Below is a small trained network, with its code and all its weights. Each question gives an input and a target symbol and asks what happens when units are switched off, that is, made to give their printed mean instead of their output.

import numpy as np


def w(rows, s, z=0):
    codes = np.array(rows[::2]) - 128.0
    scale = np.full(codes.shape[1], s)
    scale[-1] = z or s
    return codes * scale


def f(y):
    return y / 2 * (1 + np.tanh(0.7978845608 * (y + 0.044715 * y**3)))


def softmax(a):
    e = np.exp(a - a.max(-1, keepdims=True))
    return e / e.sum(-1, keepdims=True)


def log_softmax(a):
    a = a - a.max(-1, keepdims=True)
    return a - np.log(np.exp(a).sum(-1, keepdims=True))


def net(x, mask):
    ids = ['αβγδεηθμπσφω'.index(c) for c in x.split()]
    T = len(ids)
    res = E[ids] + P[:T]
    u = 0
    for l in range(2):
        r = res
        for j in range(2):
            rows = slice(3 * j, 3 * j + 3)
            q, k, v = (r @ M[l][rows].T for M in (Q, K, V))
            z = softmax(np.where(np.tri(T) > 0, q @ k.T / 3**0.5, -1e9)) @ v
            o = O[l][rows]
            res = res + np.where(mask[u + j], z, o[:, -1]) @ o[:, :-1]
        u += 2
        y = f(res @ A[l][:, :-1].T + A[l][:, -1])
        res = res + np.where(mask[u : u + 12], y, B[l][:, -1]) @ B[l][:, :-1]
        u += 12
    return log_softmax(res[-1] @ U[:, :-1].T + U[:, -1])


Q, K, V, O, A, B = {}, {}, {}, {}, {}, {}
E = w([
[5,148,183],'α',
[166,152,187],'β',
[124,47,118],'γ',
[85,70,210],'δ',
[123,43,118],'ε',
[120,38,114],'η',
[124,53,120],'θ',
[122,47,118],'μ',
[115,27,96],'π',
[87,179,76],'σ',
[123,42,118],'φ',
[205,142,236],'ω',
],0.017)
P = w([
[144,38,3],'0',
[153,65,38],'1',
[163,85,67],'2',
[160,105,91],'3',
[150,126,103],'4',
[154,149,131],'5',
[141,169,140],'6',
[136,190,164],'7',
[124,203,189],'8',
[114,225,203],'9',
[112,206,189],'10',
],0.0043)
Q[0] = w([
[85,116,156],'L0H0',
[169,104,115],'L0H0',
[118,93,107],'L0H0',
[162,207,73],'L0H1',
[136,255,104],'L0H1',
[126,167,89],'L0H1',
],0.042)
K[0] = w([
[67,84,178],'L0H0',
[211,56,74],'L0H0',
[110,63,48],'L0H0',
[211,63,46],'L0H1',
[211,2,50],'L0H1',
[145,80,58],'L0H1',
],0.019)
V[0] = w([
[219,123,96],'L0H0',
[36,114,179],'L0H0',
[192,94,133],'L0H0',
[194,221,1],'L0H1',
[105,88,155],'L0H1',
[118,110,152],'L0H1',
],0.0076)
O[0] = w([
[58,166,224,112],'L0H0',
[203,102,25,163],'L0H0',
[81,178,180,146],'L0H0',
[10,163,255,2],'L0H1',
[165,142,113,171],'L0H1',
[151,127,109,151],'L0H1',
],0.0065)
A[0] = w([
[107,103,113,103],'L0N0',
[121,158,141,157],'L0N1',
[108,217,132,220],'L0N2',
[201,74,255,3],'L0N3',
[236,197,226,134],'L0N4',
[93,108,84,89],'L0N5',
[123,158,145,181],'L0N6',
[111,217,76,85],'L0N7',
[209,99,89,112],'L0N8',
[116,124,114,117],'L0N9',
[150,113,115,84],'L0N10',
[56,34,196,118],'L0N11',
],0.0091,0.0051)
B[0] = w([
[130,135,135,137],'L0N0',
[156,116,107,122],'L0N1',
[207,113,107,137],'L0N2',
[5,208,129,136],'L0N3',
[189,140,177,149],'L0N4',
[135,142,142,147],'L0N5',
[162,119,102,127],'L0N6',
[164,180,120,134],'L0N7',
[64,145,176,254],'L0N8',
[130,133,131,130],'L0N9',
[119,128,146,143],'L0N10',
[183,161,90,171],'L0N11',
],0.022,0.0077)
Q[1] = w([
[169,65,75],'L1H0',
[116,119,226],'L1H0',
[47,163,117],'L1H0',
[64,99,116],'L1H1',
[71,218,155],'L1H1',
[198,116,6],'L1H1',
],0.02)
K[1] = w([
[170,148,205],'L1H0',
[7,126,122],'L1H0',
[105,195,88],'L1H0',
[81,121,200],'L1H1',
[14,104,102],'L1H1',
[193,234,78],'L1H1',
],0.018)
V[1] = w([
[100,235,119],'L1H0',
[154,55,72],'L1H0',
[104,223,119],'L1H0',
[181,170,245],'L1H1',
[207,93,184],'L1H1',
[222,1,103],'L1H1',
],0.0067)
O[1] = w([
[175,139,78,207],'L1H0',
[69,75,123,1],'L1H0',
[176,138,76,196],'L1H0',
[95,158,255,155],'L1H1',
[149,124,189,119],'L1H1',
[196,87,98,82],'L1H1',
],0.0077,0.0026)
A[1] = w([
[100,47,86,53],'L1N0',
[181,2,164,69],'L1N1',
[117,147,210,7],'L1N2',
[165,71,140,150],'L1N3',
[84,216,146,157],'L1N4',
[146,57,44,163],'L1N5',
[233,164,140,34],'L1N6',
[139,79,9,3],'L1N7',
[97,52,147,113],'L1N8',
[130,83,138,104],'L1N9',
[212,41,104,66],'L1N10',
[155,33,168,192],'L1N11',
],0.0071,0.0077)
B[1] = w([
[148,149,127,147],'L1N0',
[65,117,71,157],'L1N1',
[143,120,42,172],'L1N2',
[120,244,106,163],'L1N3',
[143,37,142,212],'L1N4',
[128,112,57,254],'L1N5',
[66,105,117,204],'L1N6',
[142,123,243,171],'L1N7',
[93,190,177,192],'L1N8',
[87,227,125,129],'L1N9',
[103,96,154,150],'L1N10',
[141,249,116,250],'L1N11',
],0.017,0.0051)
U = w([
[55,46,121,89],'α',
[254,215,211,138],'β',
[143,148,145,70],'γ',
[59,124,229,144],'δ',
[137,152,144,80],'ε',
[131,152,135,83],'η',
[144,146,150,71],'θ',
[138,148,144,64],'μ',
[129,142,138,78],'π',
[246,112,76,204],'σ',
[134,153,146,80],'φ',
[174,71,212,254],'ω',
],0.0067,0.0044)

Each question gives the input, a string of symbols that net reads in full, and the target symbol t.
The units are the heads (3 rows each of Q, K, V and O) and the neurons (one row each of A and B). Each row of codes is followed by its name. A weight is (code - 128) times the scale printed after its matrix; where a second scale follows, it is the last column's (O, A, B and U).
mask holds one flag per unit, layer by layer, with each layer's heads first. A switched-off unit (its flag False) gives its mean, the last column of its rows in O or B, instead of its output. The means were averaged over made-up inputs and are rounded, as every weight is.
A unit's drop is (log p(t) with every unit on - log p(t) with that unit switched off) / (log p(t) with every unit on - log p(t) with every unit switched off).
The circuit of an input: a set's keep is (log p(t) with only the set's units on - log p(t) with every unit switched off) / (log p(t) with every unit on - log p(t) with every unit switched off). Starting from the 12 units with the biggest drops (on a tie, the unit counted first), units are removed one at a time, each time the one whose removal leaves the highest keep (on an exact tie, the one counted first), for as long as the keep stays at least 0.8.
circuit, biggest first: the units of the circuit, biggest drop first
most important unit: the unit with the biggest drop
k most important neurons: the k neurons with the biggest drops, biggest first
top k neurons in layer l: the k neurons of layer l with the biggest drops, biggest first
heads that matter: for each layer, one digit per head in row order, 1 if its drop is at least 0.15 and else 0, layers parted by /
input δ ω η φ α σ β φ α σ α, target σ: heads that matter : 00 / 10
input η δ β μ δ σ σ φ, target σ: circuit, biggest first : (L0H1; L0N11; L1N8; L0N8)
input ω σ β η ω β φ, target β: circuit, biggest first : (L1H1; L0N4; L1N11)
input γ π β π, target β: most important unit : L1H1
input σ γ μ, target σ: circuit, biggest first : (L0N11; L0H1; L0N8; L1H1)
input σ θ σ, target σ: circuit, biggest first : (L0N2; L0N8; L1H1)
input ω ω φ σ φ δ β μ, target β: circuit, biggest first : (L1H1; L0N4; L1N11)
input σ γ θ σ σ η, target σ: circuit, biggest first : (L0N11; L0H1; L0N8; L1H1)
input ω δ θ ω η η γ, target ω: heads that matter : 10 / 11
input δ δ ω π γ π ω σ β ε μ, target β: 4 most important neurons : (L0N8; L0N4; L1N11; L0N2)
input π β μ μ σ φ φ θ, target σ: heads that matter : 01 / 01
input ε δ ε μ, target δ: heads that matter : 01 / 10
input γ η γ σ μ δ π ε δ ε, target δ: heads that matter : 01 / 10
input θ θ σ β η γ, target β: most important unit : L0N8
input φ ω φ θ φ σ β σ γ δ ε, target δ: 4 most important neurons : (L0N4; L0N8; L0N11; L0N2)
input π ω θ ω δ γ, target δ: 2 most important neurons : (L0N4; L0N8)
input σ θ σ η η σ π β θ, target β: 3 most important neurons : (L0N8; L0N4; L1N11)
input σ δ σ η μ μ μ θ δ, target δ: heads that matter : 11 / 10
input φ η φ β μ γ δ ω η μ, target ω: 3 most important neurons : (L0N4; L0N8; L0N3)
input φ ω θ μ η μ φ σ, target σ: most important unit : L1N5
input ω η φ φ θ, target ω: 2 most important neurons : (L0N4; L0N3)
input η β φ, target β: 3 most important neurons : (L0N8; L0N4; L1N11)
input θ σ δ ω γ ω π ε, target ω: top 2 neurons in layer 1 : (L1N4; L1N11)
input π η μ η σ δ θ φ, target δ: top 3 neurons in layer 0 : (L0N8; L0N11; L0N2)
input η σ ω ε σ δ μ ε δ η η, target δ: 2 most important neurons : (L0N4; L0N8)
input σ η φ σ ω ε π θ, target ω: 4 most important neurons : (L0N3; L0N4; L0N8; L1N4)
input μ η σ π ε π φ ε, target σ: most important unit : L0N11
